Below are the code and all the weights of a small trained network. Each question names an input and a target symbol and asks about switching units off, where a switched-off unit gives its printed mean instead of its output.

import numpy as np


def w(rows, s, z=0):
    codes = np.array(rows[::2]) - 128.0
    scale = np.full(codes.shape[1], s)
    scale[-1] = z or s
    return codes * scale


def norm(h):
    return h / np.sqrt((h * h).mean(-1, keepdims=True) + 1e-5)


def f(y):
    return np.maximum(y, 0)


def softmax(a):
    e = np.exp(a - a.max(-1, keepdims=True))
    return e / e.sum(-1, keepdims=True)


def log_softmax(a):
    a = a - a.max(-1, keepdims=True)
    return a - np.log(np.exp(a).sum(-1, keepdims=True))


def net(x, mask):
    ids = ['βγζθλμτ'.index(c) for c in x.split()]
    T = len(ids)
    res = E[ids] + P[:T]
    u = 0
    for l in range(2):
        q, k, v = (norm(res) @ M[l].T for M in (Q, K, V))
        z = softmax(np.where(np.tri(T) > 0, q @ k.T / 3**0.5, -1e9)) @ v
        res = res + np.where(mask[u], z, O[l][:, -1]) @ O[l][:, :-1]
        u += 1
        y = f(norm(res) @ A[l][:, :-1].T + A[l][:, -1])
        res = res + np.where(mask[u : u + 4], y, B[l][:, -1]) @ B[l][:, :-1]
        u += 4
    return log_softmax(norm(res)[-1] @ U[:, :-1].T + U[:, -1])


Q, K, V, O, A, B = {}, {}, {}, {}, {}, {}
E = w([
[196,158,116,244,136,206,188,173,143],'β',
[160,42,227,210,158,41,145,30,172],'γ',
[120,108,154,106,164,181,217,179,81],'ζ',
[147,190,27,91,178,142,111,78,173],'θ',
[254,131,150,205,65,55,146,164,167],'λ',
[143,118,202,115,73,217,150,193,174],'μ',
[148,99,186,144,119,139,218,93,77],'τ',
],0.01)
P = w([
[153,39,124,168,35,127,151,110,75],'0',
[113,57,89,215,80,137,191,102,116],'1',
[106,86,117,168,76,101,174,85,133],'2',
[134,89,112,180,118,101,183,120,163],'3',
[147,115,113,174,133,101,169,123,157],'4',
[157,132,125,170,149,98,159,128,162],'5',
[152,147,147,157,168,107,153,119,158],'6',
[156,166,161,158,180,110,136,117,149],'7',
[163,190,180,144,184,109,114,103,145],'8',
[169,204,193,146,207,102,89,118,141],'9',
[156,218,249,138,225,98,48,131,147],'10',
[240,224,195,79,254,128,81,138,185],'11',
],0.0053)
Q[0] = w([
[248,142,200,254,198,135,221,60,177],'0.h1',
[48,160,43,89,114,107,85,51,149],'0.h1',
[62,168,22,115,63,148,161,88,82],'0.h1',
],0.007)
K[0] = w([
[82,161,115,83,254,126,47,58,214],'0.h1',
[130,197,129,130,84,105,230,150,101],'0.h1',
[93,180,191,173,83,119,195,219,115],'0.h1',
],0.0089)
V[0] = w([
[169,136,254,175,128,75,154,110,135],'0.h1',
[155,141,101,99,90,162,233,155,101],'0.h1',
[189,83,158,137,129,123,122,20,143],'0.h1',
],0.0053)
O[0] = w([
[130,174,150,164,79,86,194,216,151,233],'0.h1',
[175,143,99,3,53,82,38,163,91,155],'0.h1',
[123,239,155,40,121,127,184,126,178,253],'0.h1',
],0.0067,0.0049)
A[0] = w([
[68,254,86,188,121,136,143,92,156,60],'0.n1',
[64,143,144,37,117,168,120,239,85,43],'0.n2',
[156,123,92,130,171,169,103,83,156,5],'0.n3',
[124,166,26,212,117,167,45,163,102,170],'0.n4',
],0.0061,0.0026)
B[0] = w([
[216,78,120,1,142,105,117,150,116,229],'0.n1',
[167,89,86,151,199,33,120,183,84,252],'0.n2',
[203,140,159,64,102,94,192,184,83,160],'0.n3',
[229,85,218,113,92,141,160,161,177,165],'0.n4',
],0.0075,0.0026)
Q[1] = w([
[1,151,92,77,63,144,30,130,153],'1.h1',
[104,62,174,248,112,191,203,182,123],'1.h1',
[77,68,73,215,97,133,73,91,128],'1.h1',
],0.008)
K[1] = w([
[75,61,58,192,21,75,238,165,127],'1.h1',
[186,42,21,69,109,138,62,12,182],'1.h1',
[115,111,7,84,1,238,149,150,50],'1.h1',
],0.0056)
V[1] = w([
[98,42,150,207,147,151,233,45,59],'1.h1',
[66,212,37,76,118,217,177,222,86],'1.h1',
[75,44,254,62,144,206,138,114,215],'1.h1',
],0.0071)
O[1] = w([
[229,151,125,133,199,123,124,111,254,96],'1.h1',
[83,170,203,148,91,233,62,177,132,2],'1.h1',
[75,43,174,63,59,50,151,147,218,98],'1.h1',
],0.0097,0.0052)
A[1] = w([
[204,70,209,106,141,149,174,153,161,255],'1.n1',
[162,225,159,197,58,144,108,162,82,70],'1.n2',
[45,138,197,152,58,196,193,1,38,70],'1.n3',
[111,173,53,96,90,223,89,209,138,77],'1.n4',
],0.0079,0.004)
B[1] = w([
[130,177,161,114,169,118,30,104,116,254],'1.n1',
[106,44,87,120,94,148,132,86,190,219],'1.n2',
[41,243,252,135,66,175,177,2,129,148],'1.n3',
[32,107,222,146,193,76,117,149,176,148],'1.n4',
],0.0089,0.0097)
U = w([
[145,204,87,93,113,114,45,131,91,4],'β',
[143,95,11,160,50,79,156,125,175,156],'γ',
[207,123,188,187,168,216,15,133,185,72],'ζ',
[116,218,177,126,92,186,177,68,98,83],'θ',
[157,107,81,124,212,121,122,128,1,184],'λ',
[47,29,163,63,72,94,120,211,150,106],'μ',
[135,235,183,182,189,74,181,176,235,206],'τ',
],0.0088,0.0032)

Each question gives the input, a string of symbols that net reads in full, and the target symbol t.
The units are the heads (3 rows each of Q, K, V and O) and the neurons (one row each of A and B). Each row of codes is followed by its name. A weight is (code - 128) times the scale printed after its matrix; where a second scale follows, it is the last column's (O, A, B and U).
mask holds one flag per unit, layer by layer, with each layer's heads first. A switched-off unit (its flag False) gives its mean, the last column of its rows in O or B, instead of its output. The means were averaged over made-up inputs and are rounded, as every weight is.
A unit's drop is (log p(t) with every unit on - log p(t) with that unit switched off) / (log p(t) with every unit on - log p(t) with every unit switched off).
The circuit of an input: a set's keep is (log p(t) with only the set's units on - log p(t) with every unit switched off) / (log p(t) with every unit on - log p(t) with every unit switched off). Starting from all 10 units, units are removed one at a time, each time the one whose removal leaves the highest keep (on an exact tie, the one counted first), for as long as the keep stays at least 0.8.
circuit, biggest first: the units of the circuit, biggest drop first
unit that matters most: the unit with the biggest drop
k most important neurons: the k neurons with the biggest drops, biggest first
k most important neurons of layer l: the k neurons of layer l with the biggest drops, biggest first
input μ λ β β μ ζ μ θ, target μ: circuit, biggest first -> 1.h1, 1.n1
input β ζ β λ λ λ ζ μ ζ λ λ θ, target λ: unit that matters most -> 0.h1
input λ β β ζ, target λ: circuit, biggest first -> 0.h1, 1.h1
input γ λ τ ζ θ γ, target θ: 2 most important neurons of layer 0 -> 0.n1, 0.n2
input μ ζ μ β γ λ ζ θ μ, target θ: circuit, biggest first -> 0.h1, 0.n1, 1.h1, 1.n3
input ζ μ λ μ ζ ζ τ ζ θ μ λ, target μ: circuit, biggest first -> 1.h1, 0.h1
input γ θ λ λ μ, target λ: 2 most important neurons -> 0.n1, 1.n2
input τ ζ ζ τ λ τ τ β θ ζ ζ, target ζ: circuit, biggest first -> 0.h1, 1.h1, 1.n1
input μ μ λ μ, target μ: 2 most important neurons -> 0.n2, 1.n4
input β ζ ζ λ ζ ζ λ λ, target γ: circuit, biggest first -> 1.n2, 1.h1, 1.n1
input λ τ θ, target τ: 4 most important neurons -> 1.n4, 1.n1, 0.n2, 1.n2
input ζ λ θ λ, target θ: 2 most important neurons -> 1.n3, 0.n1
input β λ γ β γ β γ ζ ζ θ ζ, target θ: circuit, biggest first -> 0.h1, 1.h1, 1.n3
input λ β ζ ζ θ ζ γ, target ζ: 2 most important neurons of layer 0 -> 0.n1, 0.n3
input λ λ λ θ, target λ: circuit, biggest first -> 1.h1
input τ ζ τ ζ λ ζ τ θ μ, target θ: circuit, biggest first -> 1.h1, 1.n3
input β γ λ γ θ ζ λ β λ λ λ τ, target λ: circuit, biggest first -> 1.h1, 0.h1
input μ μ ζ λ μ τ τ, target θ: circuit, biggest first -> 1.h1, 0.h1, 1.n3
input β μ λ θ ζ, target θ: circuit, biggest first -> 1.h1, 1.n3
input μ θ λ ζ λ λ λ, target λ: circuit, biggest first -> 1.h1
input ζ λ λ θ λ ζ ζ, target ζ: circuit, biggest first -> 0.h1, 1.h1
input λ ζ λ ζ θ ζ τ β τ λ μ β, target μ: circuit, biggest first -> 1.h1, 0.h1
input μ θ β, target θ: 2 most important neurons -> 0.n2, 0.n1
input θ θ ζ τ ζ ζ θ λ μ λ ζ λ, target ζ: 2 most important neurons -> 1.n1, 0.n1
input ζ λ ζ λ ζ ζ θ, target ζ: 2 most important neurons of layer 0 -> 0.n4, 0.n2
input ζ θ θ λ ζ λ θ θ ζ λ ζ, target λ: 2 most important neurons of layer 0 -> 0.n4, 0.n2
input λ τ β θ τ μ λ β, target λ: most important neuron -> 0.n3
input μ β ζ λ ζ γ λ θ λ γ, target λ: 2 most important neurons of layer 0 -> 0.n3, 0.n4
input θ θ θ λ, target θ: 3 most important neurons of layer 0 -> 0.n3, 0.n2, 0.n1
input μ μ λ λ λ ζ γ λ ζ θ β, target θ: 2 most important neurons -> 1.n3, 0.n2
